Each row has a name. After each piece below comes the name of the row it's from. Each question is about the rows just above it. Some pieces are copies with a little noise.

21	84	111	44	176	134	74	51	166	117  Zozed
152	160	48	127	88	100	54	93	44	154  moda
96	72	72	122	84	157	59	114	125	117  noki
152	160	48	127	176	100	54	93	44	154  nimi
q: 97	72	71	121	84	157	59	114	125	118
noki
q: 152	159	48	128	176	100	54	93	43	154
nimi
q: 152	161	48	127	87	101	55	92	44	153
moda
q: 19	84	111	43	176	135	76	51	166	116
Zozed

137	132	123	112	134	133	118	128	136	124	117	136	114	125	115	113	126	115	120	111	138	131	133 = dabav
159	140	114	86	147	155	100	129	149	128	96	159	92	125	97	88	120	93	108	87	162	151	154 = vizo
100	142	115	127	88	106	115	91	145	99	122	124	134	77	145	112	91	88	81	121	127	118	114 = tibup
131	228	46	60	134	193	34	100	181	205	44	229	78	43	170	36	41	8	7	80	196	197	233 = Tok
118	90	146	142	116	99	151	127	102	97	148	90	136	147	108	151	152	159	157	140	94	97	87 = mafo
151	135	122	98	138	143	111	126	146	119	108	148	103	125	102	100	125	102	114	98	152	141	142 = poso
40	93	157	226	47	54	183	89	94	89	199	49	220	100	202	207	110	175	142	212	59	77	52 = Kif
q: 161	142	114	85	148	154	99	128	147	127	95	157	92	126	97	88	120	92	108	86	161	151	154
vizo
q: 117	91	146	140	115	99	150	125	101	98	148	89	134	148	108	152	151	159	158	140	95	96	87
mafo
q: 100	141	115	128	89	107	116	91	146	100	123	125	135	76	145	111	91	88	80	121	127	117	114
tibup
q: 137	131	124	114	133	131	120	129	136	124	117	136	114	124	116	113	125	115	118	112	139	130	134
dabav

113	134	135	201	204	204	216	189 = vune
112	127	133	128	200	202	218	189 = Gan
113	129	135	150	203	202	217	189 = nir
127	127	128	127	128	130	216	189 = Pobis
114	129	134	128	193	203	217	189 = zef
113	144	209	204	199	201	218	188 = gekam
127	127	127	127	128	129	209	191 = gapa
126	127	128	128	127	128	157	200 = bulit
115	129	130	129	127	195	217	190 = tob
125	128	128	129	126	143	216	190 = Lel
113	132	135	185	205	203	217	189 = vuz
113	147	211	204	200	201	217	188 = nodor
q: 125	127	130	130	125	127	157	202
bulit
q: 128	127	127	127	127	130	215	189
Pobis

135	46	118	149	112	111	62	85	97 -> sisub
112	158	130	131	120	191	115	32	148 -> kibag
137	204	111	149	98	69	203	64	115 -> sis
128	170	118	119	126	143	103	162	193 -> mova
119	145	136	142	146	133	119	72	109 -> vip
q: 126	170	118	119	128	141	103	162	193
mova
q: 137	204	111	149	97	69	203	64	116
sis
q: 112	159	130	130	119	191	115	32	148
kibag

179	122	80	165	151	206	106	128	166	56	104	139	139	67	119	60	133	120	70	119	161	156	142	90	66 = zonur
89	132	118	202	123	234	135	136	128	87	160	77	138	173	85	153	133	144	39	79	133	133	39	134	114 = deva
89	132	118	202	123	234	135	136	128	87	160	77	138	173	85	153	116	137	175	163	132	88	109	103	111 = Koger
65	104	140	68	156	86	151	90	75	118	168	149	148	158	104	151	163	145	212	130	190	168	193	104	160 = zev
q: 65	103	139	68	156	85	150	89	74	118	169	149	149	158	104	149	164	146	213	131	189	168	192	103	159
zev
q: 89	132	118	202	122	234	135	136	128	87	160	77	138	173	86	154	133	144	39	80	134	133	39	134	113
deva

175	97	91	141	98	121	110	201	101 -> bezoz
142	113	92	144	128	151	163	41	92 -> tuk
161	111	164	148	88	120	169	52	124 -> kam
q: 163	110	163	148	88	120	168	53	125
kam
q: 175	96	90	141	99	120	109	201	102
bezoz

128	164	106	113	138	106	82	105	172	119	71	153	227	93	138	155	118	145	92	159	130	124	128	111	144	123	168	147	133	186	107	178	137	101	195	108	135	132	115	121	140	204	144	81	116	90	155 : Zunu
139	198	99	188	111	69	140	172	199	212	67	139	108	78	147	214	172	102	57	163	103	159	124	60	126	196	153	121	170	115	125	103	65	53	136	93	228	100	106	167	137	199	69	128	249	136	178 : Mab
149	135	139	84	143	148	40	112	79	61	113	168	189	93	64	93	102	153	99	142	134	119	129	123	152	105	173	221	113	218	105	190	198	148	167	88	105	164	51	94	134	155	147	82	70	145	106 : Figug
q: 139	198	99	189	112	70	141	174	201	214	69	138	109	76	147	215	173	103	58	164	104	161	123	60	127	196	152	120	171	114	124	105	65	54	135	93	228	100	105	169	135	198	69	129	249	136	177
Mab
q: 148	135	140	87	142	148	39	112	80	61	112	168	187	93	63	96	102	153	99	143	134	119	130	124	152	106	173	221	113	220	105	189	199	149	166	89	105	164	52	95	134	156	147	82	70	145	104
Figug

150	103	139	26 -> Sodis
146	168	89	115 -> kobi
74	96	52	128 -> noko
76	94	51	129 -> suru
76	64	180	185 -> nogus
180	234	204	156 -> tar
154	189	170	141 -> gis
q: 155	188	170	139
gis
q: 146	168	89	115
kobi
q: 179	234	206	156
tar
q: 76	94	51	130
suru
Where do 74	96	52	128 appear?
noko

114	119	152	125	132	119	132	116	113	150	116	135	138	116	159	132	144	80	152	128	104	141 : Voz
119	133	134	112	137	180	128	129	134	137	137	142	149	126	105	132	156	106	122	121	144	154 : daki
143	130	123	143	131	148	137	133	120	115	130	109	102	130	115	132	119	100	127	151	156	113 : sepad
104	126	106	131	99	159	128	91	134	104	134	123	109	135	123	142	124	114	120	74	109	110 : zipi
127	126	104	113	139	115	130	140	132	139	137	133	121	123	106	151	133	133	97	118	158	139 : bimud
110	132	137	126	132	32	125	126	131	102	164	110	148	133	136	102	118	101	124	112	119	116 : piru
127	121	135	126	103	124	125	120	131	143	129	147	156	121	142	137	111	108	133	158	114	140 : neso
117	126	104	113	139	115	130	140	132	139	137	133	121	123	106	151	133	133	97	118	158	139 : Rede
133	124	119	141	146	213	133	119	139	121	134	147	147	139	168	126	97	139	134	107	111	127 : Kitu
92	130	144	130	132	210	123	137	133	143	138	105	116	119	122	138	158	158	150	134	129	137 : vek
131	115	129	133	133	77	124	127	112	111	128	125	132	118	168	157	93	174	122	121	198	135 : manol
173	148	115	106	136	76	139	118	130	121	137	110	109	127	126	123	150	161	131	134	157	132 : Pebib
q: 114	119	152	120	133	119	132	114	115	151	115	138	139	117	158	130	145	80	150	130	103	140
Voz
q: 128	126	105	113	140	114	130	141	132	138	138	132	120	123	106	153	133	133	97	118	158	139
bimud
q: 118	126	104	112	139	115	129	141	132	139	135	131	121	121	105	151	134	133	96	117	158	141
Rede
q: 119	133	135	113	138	181	127	129	134	138	136	142	149	126	105	132	155	106	123	122	144	154
daki
q: 110	131	136	126	132	32	125	126	131	102	163	110	148	134	136	102	118	101	123	112	120	116
piru
q: 172	149	115	106	137	76	140	117	129	122	138	110	109	127	127	123	151	160	131	134	156	132
Pebib

76	207	176	95	178	205	94	100	121	61	123	61	100  vonef
76	207	176	95	178	205	94	100	121	61	123	61	157  Figu
188	123	157	123	107	128	164	148	75	144	147	86	98  Zes
69	89	56	157	129	80	98	114	212	145	105	231	191  zilu
161	107	124	133	108	109	147	143	113	149	136	130	127  tupu
125	211	206	88	163	212	120	116	74	71	137	17	72  Deso
125	70	206	88	163	212	120	116	74	71	137	17	72  nisis
100	81	66	156	116	76	116	125	188	156	112	217	179  lare
188	123	157	123	107	128	164	148	75	144	147	69	98  lof
124	62	59	161	101	58	128	135	181	174	117	224	182  pulud
46	177	130	117	173	168	78	96	173	79	110	127	140  Susuz
q: 123	62	59	161	101	58	128	134	181	174	117	223	182
pulud
q: 75	207	175	95	178	206	93	100	121	60	122	61	100
vonef
q: 77	207	176	94	178	206	94	100	122	61	123	61	156
Figu
q: 161	106	124	133	108	109	146	143	113	149	136	130	127
tupu

129	100	126	121	171	145	91	109	112	128	105	132	140	98	163	137	143	110	118	111	114	102	146	144	133	117	104 = mal
129	100	126	112	170	145	91	109	102	98	105	132	140	93	165	149	139	132	118	110	114	110	146	144	133	117	104 = lika
129	100	126	116	198	145	91	109	93	56	104	132	153	78	212	192	143	99	118	66	114	88	163	144	137	117	104 = nemu
140	100	125	112	181	153	91	109	81	56	102	132	143	91	199	204	143	99	118	75	114	92	163	144	133	117	104 = Rusak
129	100	126	117	181	145	91	109	120	111	105	131	140	91	172	145	143	99	118	75	114	97	163	134	133	117	104 = tugus
129	117	126	112	154	145	96	118	93	55	110	132	140	92	171	201	143	99	118	75	114	92	163	144	133	124	104 = nere
129	100	126	112	181	145	91	109	93	56	105	132	140	91	202	192	143	99	118	75	114	92	163	144	133	117	104 = Rober
149	114	126	112	160	145	96	109	76	56	107	132	140	91	183	198	143	99	118	75	114	92	163	144	133	117	104 = gava
140	100	125	112	181	153	91	109	81	56	102	132	143	91	199	192	143	90	141	50	114	67	168	144	142	117	104 = bosar
q: 129	100	126	121	170	146	90	109	113	128	105	132	140	97	163	137	143	110	116	111	115	101	146	143	133	116	103
mal
q: 141	101	124	113	182	152	92	109	81	56	102	133	143	90	201	191	143	91	142	49	114	67	169	144	143	119	103
bosar

162	101	199	136	98 -> Relu
170	246	115	171	11 -> dutag
160	115	181	135	114 -> notek
q: 169	246	115	172	9
dutag
q: 162	102	199	138	98
Relu
q: 160	115	180	135	113
notek

127	124	124	126	128	125	129	126	127	131	112	129	124	126	129	142	129	107	130	129	131 -> Das
123	120	128	127	125	123	127	129	131	120	91	127	129	116	129	166	129	67	127	128	131 -> Popo
96	80	130	127	125	95	126	126	131	68	94	127	126	55	131	162	130	78	127	130	131 -> faza
121	117	129	127	128	123	126	128	130	114	111	124	125	112	127	146	127	105	127	127	129 -> Mavo
126	126	128	129	129	130	130	128	126	128	100	129	128	124	131	160	132	79	129	125	130 -> Daz
124	118	128	130	128	126	130	129	125	115	89	129	126	113	125	168	132	66	126	130	132 -> Fuzit
126	125	129	129	125	125	129	130	127	126	81	126	128	124	129	172	135	59	129	128	130 -> viner
117	114	131	130	128	117	124	126	126	107	69	126	127	103	130	184	133	37	127	131	133 -> fura
123	119	129	128	124	119	127	128	130	117	94	129	125	114	130	156	130	77	127	130	133 -> savo
q: 125	122	130	131	124	124	128	131	128	125	82	127	128	125	128	171	136	58	129	128	132
viner
q: 126	124	124	126	128	124	129	126	127	131	112	130	123	126	129	142	129	107	130	129	131
Das
q: 116	113	134	131	130	116	123	128	128	107	70	125	127	103	130	185	131	38	129	131	133
fura
q: 126	126	128	128	128	130	130	129	126	128	101	129	127	124	130	160	132	80	128	126	130
Daz
q: 95	80	129	127	126	94	124	126	132	67	95	127	127	56	131	162	129	78	126	129	131
faza

121	88	181	140	127	118	94	109	121	131	75	159	67	109	206	162	124	130	125	154	118	120	117	146	99	131	119	82	152	91	149	129	131	127	117	124	138	159	182	120	140	132	129	135	101	96	107	163	144	112	109	166	152	108	151	98	120	139	148 -> ropud
114	81	211	149	128	117	81	103	117	130	60	169	58	105	235	175	123	131	126	162	117	120	114	159	90	131	117	67	161	75	161	129	138	127	115	125	142	181	202	117	142	133	128	140	92	89	103	172	149	107	108	178	163	99	158	94	118	140	154 -> mugur
105	101	121	161	131	160	125	127	93	106	128	144	128	119	112	148	145	126	147	148	161	102	129	154	125	133	96	155	145	143	136	122	120	148	149	143	110	133	106	143	145	112	150	126	132	115	118	136	98	147	129	109	127	168	125	98	111	151	127 -> ropab
105	101	121	161	131	160	125	127	93	106	128	127	128	103	112	148	145	126	147	148	161	102	129	154	125	133	96	155	145	143	136	122	120	148	149	143	110	133	106	143	145	112	150	126	132	115	118	136	98	147	129	109	127	168	125	98	111	151	127 -> zesig
86	133	129	128	121	124	116	143	112	134	145	155	116	144	114	128	166	97	109	129	128	121	148	99	153	101	137	88	151	132	135	155	123	142	175	107	139	134	124	114	123	120	103	129	99	154	143	128	135	132	145	91	134	135	128	148	141	129	144 -> dabi
q: 86	133	128	127	120	125	116	142	112	134	145	156	116	144	114	128	166	97	109	129	128	121	148	99	153	101	137	88	152	132	136	154	123	142	175	106	138	134	124	114	123	120	102	130	99	154	144	127	135	132	145	91	134	135	127	148	141	129	145
dabi
q: 105	100	120	162	132	160	124	128	93	106	129	144	126	119	112	149	145	126	147	148	161	100	129	154	125	132	95	155	146	143	137	121	120	148	149	144	111	134	108	145	144	112	149	125	133	115	118	135	99	147	127	109	126	168	125	99	112	152	126
ropab

163	175	115	123	177 = tigem
99	44	153	137	103 = Gom
116	30	161	98	210 = fav
136	37	159	114	196 = rek
121	208	101	162	17 = Kene
164	214	103	138	126 = vobeg
q: 116	30	161	98	210
fav
q: 100	44	152	136	104
Gom

131	160	152	104	150	127	153	130	128	163	126	123	151	130	148	140	148	75	150	146	135	114  buva
120	176	155	95	161	129	164	124	133	179	130	126	156	137	160	138	122	39	142	132	122	102  bobir
120	176	155	95	161	129	164	124	133	179	130	124	156	137	160	138	122	39	142	132	122	102  Sigu
Which row holds 120	176	155	95	161	129	164	124	133	179	130	126	156	137	160	138	122	39	142	132	122	102?
bobir
q: 130	159	152	102	150	128	152	127	131	161	127	125	153	131	147	140	146	74	148	145	135	115
buva

103	110	96	124	107	130	124	88	122	121	106	122	104	133	144  Mena
111	134	106	136	124	151	138	84	137	136	100	126	115	97	145  tez
91	22	74	123	72	143	118	71	118	133	106	85	86	140	140  Peke
111	222	115	128	108	132	125	104	130	131	104	133	107	112	128  mipa
124	110	125	125	123	137	124	143	126	127	123	123	121	133	133  Muz
q: 105	111	96	124	107	131	124	89	121	119	106	121	104	134	144
Mena
q: 124	109	125	125	125	138	125	143	127	127	123	123	121	134	134
Muz
q: 92	22	74	121	73	143	116	71	119	136	106	86	86	141	144
Peke
q: 111	222	117	127	108	132	125	104	129	131	103	134	106	112	129
mipa

233	94	127	130	102	119	48	123	174 = dozo
46	171	148	70	151	171	119	58	190 = mip
172	176	140	162	82	199	33	99	191 = foz
105	99	156	221	81	183	62	120	172 = dak
80	109	154	240	81	212	75	135	160 = redon
236	88	108	117	107	70	87	133	94 = pilo
q: 105	100	157	222	80	183	62	120	171
dak
q: 172	177	140	161	83	198	34	100	191
foz
q: 237	88	110	118	109	69	86	132	95
pilo

114	65	110	93	96	170	219	167 : tura
114	65	110	93	96	170	125	103 : motap
114	65	110	93	96	88	193	117 : gitak
q: 112	63	111	93	96	171	218	165
tura
q: 114	65	109	93	96	171	124	103
motap
q: 113	66	112	94	97	89	191	118
gitak

114	118	168	147	114	173	105	130	138	103 -> susab
170	161	74	132	130	117	127	123	100	144 -> falid
158	152	140	159	139	173	117	132	131	145 -> nivu
114	118	168	147	114	173	105	130	151	117 -> tofa
114	118	168	147	114	173	105	130	138	119 -> Keb
q: 170	162	74	132	129	117	127	123	98	143
falid
q: 114	118	168	147	114	173	106	130	138	119
Keb
q: 115	118	168	147	115	172	108	130	138	103
susab

144	71	136	125	67	96	126 = fus
124	164	131	94	162	132	127 = sol
141	97	137	163	92	192	138 = zarek
126	135	124	112	131	53	128 = zizor
124	76	124	107	79	184	117 = Sor
131	76	126	111	65	168	117 = duped
154	90	134	185	80	44	135 = Fotut
124	134	126	128	140	231	132 = reve
q: 131	76	126	110	65	167	118
duped
q: 145	70	136	124	67	95	128
fus

135	109	106	127	75	123	187	114	110	59	125	197	158	124	68	94	134	175	107	120	91	138	130	145	160	157	100	121	172	157	81	146	178	133	134 -> mone
124	114	107	123	73	116	179	122	128	97	139	198	134	136	76	86	136	187	110	130	93	135	134	144	156	160	113	114	179	146	84	147	174	130	131 -> saz
86	108	91	105	30	99	159	149	149	141	142	211	100	148	48	68	143	213	106	104	90	109	128	124	161	177	131	110	193	152	71	156	188	131	172 -> mepo
86	92	91	181	72	83	148	148	174	194	175	214	94	97	96	80	137	226	155	122	70	145	122	96	148	186	145	76	185	161	85	188	134	117	99 -> Rikav
127	105	120	138	95	126	121	104	117	161	121	142	110	94	108	130	105	95	161	126	156	102	99	158	154	124	166	98	116	152	124	117	120	132	100 -> kozu
97	115	104	173	85	92	127	159	179	158	162	188	111	153	93	77	157	165	128	154	70	145	100	94	144	166	127	78	170	186	83	160	181	117	94 -> depam
87	99	93	98	30	95	185	131	133	147	148	211	91	136	47	68	121	241	107	103	113	101	157	161	164	178	149	121	201	139	72	150	171	137	179 -> Menub
147	100	109	173	98	120	180	108	111	51	128	195	182	111	96	103	136	158	119	125	73	163	103	121	156	156	88	101	165	181	93	151	170	127	88 -> goge
163	151	127	139	123	159	159	124	133	45	125	150	172	183	99	108	154	99	102	184	93	163	115	136	143	131	93	119	147	172	104	115	204	137	87 -> domif
q: 147	100	108	173	99	120	180	108	112	51	128	194	182	110	96	102	136	158	117	125	72	163	103	121	157	156	88	103	164	181	94	151	171	127	88
goge
q: 135	109	106	127	75	122	187	113	111	59	125	197	158	124	68	94	134	175	107	120	91	138	129	145	160	156	99	122	172	158	80	146	178	133	134
mone
q: 94	114	105	173	84	91	123	160	176	157	163	188	110	151	93	77	157	162	127	155	71	143	99	95	144	165	125	79	170	183	82	161	181	117	94
depam
q: 87	100	93	97	31	95	186	131	133	147	148	211	91	136	47	68	121	241	107	102	113	101	157	161	164	178	149	122	200	139	73	150	171	136	179
Menub

102	140	147	89	76	135	90	100	118	97	100	107	171	115	101	92	152	99	151	201	103	152	97	90	206	200	108	88	168	60	140	120	128	112	65	91	82	88	136	126	174	143	63	143	174	135	107	124	160	193	123	63	96	166	152	125	143  tega
104	134	106	133	90	109	100	117	128	109	137	130	139	111	110	89	154	122	134	188	118	160	115	68	175	167	94	102	152	103	110	157	104	86	102	72	69	52	122	108	159	123	87	130	121	149	147	109	182	181	148	80	94	125	173	123	141  ful
131	115	124	105	156	106	71	162	149	27	72	136	130	133	117	130	146	106	167	131	95	101	132	151	163	157	90	41	112	78	159	92	164	162	170	175	113	97	142	141	98	104	66	168	114	120	81	163	124	111	123	150	147	146	148	125	106  fili
131	113	136	99	124	154	197	113	124	168	171	128	99	107	113	115	80	115	62	120	184	106	159	144	115	54	169	179	98	194	109	154	160	86	111	136	161	199	110	119	117	90	212	132	145	110	168	125	105	122	149	175	133	95	116	133	124  Ler
100	143	155	103	88	140	94	107	131	110	125	106	169	108	104	79	149	104	133	186	104	145	100	90	196	195	128	94	153	69	128	134	119	108	75	86	84	96	132	124	171	149	61	136	173	130	112	129	148	198	127	65	100	153	162	115	152  Votoz
148	126	64	158	176	63	174	146	120	47	68	226	114	170	141	231	150	134	125	93	120	105	105	160	129	174	92	116	104	162	115	156	120	156	214	162	135	171	98	128	116	96	71	115	82	70	152	135	124	64	70	150	174	91	123	91	138  rapum
112	157	140	184	184	92	121	158	147	78	152	159	142	73	109	64	146	124	150	78	80	128	99	143	176	179	138	67	136	131	157	143	133	141	171	124	90	139	166	103	127	126	67	180	132	116	105	130	162	133	129	126	145	140	155	80	96  bipas
172	115	126	103	99	183	96	101	124	193	130	60	151	166	119	119	170	123	127	139	157	142	130	114	121	119	136	169	169	154	125	113	117	128	74	144	165	128	129	126	116	138	187	124	116	178	138	84	182	102	134	167	74	130	70	183	136  Getel
90	115	94	138	187	103	164	131	167	135	117	195	89	107	168	184	104	152	104	73	146	92	130	166	63	77	167	207	116	137	158	168	131	129	206	156	187	151	107	152	133	115	151	89	136	70	160	107	104	122	100	123	169	86	159	90	135  kiga
q: 130	113	136	99	124	154	197	114	125	168	171	128	100	107	113	115	80	115	62	119	183	106	158	144	115	55	169	179	98	194	109	155	160	86	111	136	161	199	110	119	118	89	212	132	145	110	167	125	105	123	149	175	133	95	116	133	123
Ler
q: 89	116	93	138	187	105	164	129	167	135	116	195	89	106	169	185	105	153	104	75	147	92	130	166	65	77	166	206	117	135	156	171	132	129	208	155	189	149	107	152	132	115	151	90	136	69	159	107	104	123	99	122	168	85	158	90	135
kiga

209	133	19	110	153	180	157	94	178  dos
124	69	123	103	60	87	8	194	128  sapon
209	133	19	110	189	180	157	94	178  kaval
209	133	19	110	189	87	157	94	178  nev
q: 210	133	19	111	153	180	157	94	176
dos
q: 125	68	121	104	61	86	10	194	125
sapon

127	101	45	111 -> sed
177	234	85	245 -> Lovar
177	234	76	209 -> Nalel
30	41	87	131 -> dum
q: 127	101	45	111
sed
q: 174	232	84	246
Lovar
q: 177	234	77	210
Nalel

177	60	193	88  Lub
161	201	177	90  zole
63	35	209	167  Badil
130	93	37	24  vol
q: 178	60	193	88
Lub
q: 131	94	37	23
vol

145	85	151	153	105	136	132	144	158	147	188	165	156	108	67	147 : Res
159	165	120	175	157	134	119	100	123	75	137	134	58	174	171	148 : kame
130	137	212	120	149	118	96	139	108	183	88	95	219	217	239	114 : fidul
129	97	104	116	105	136	155	133	141	137	149	145	134	71	134	138 : livim
92	134	139	70	125	127	157	135	144	138	146	146	137	145	165	119 : nul
q: 130	97	106	117	105	134	155	132	142	138	148	144	134	70	133	139
livim
q: 161	165	120	175	158	135	118	102	123	75	137	133	58	174	171	149
kame
q: 132	139	213	119	152	117	97	139	109	183	86	96	219	218	239	114
fidul

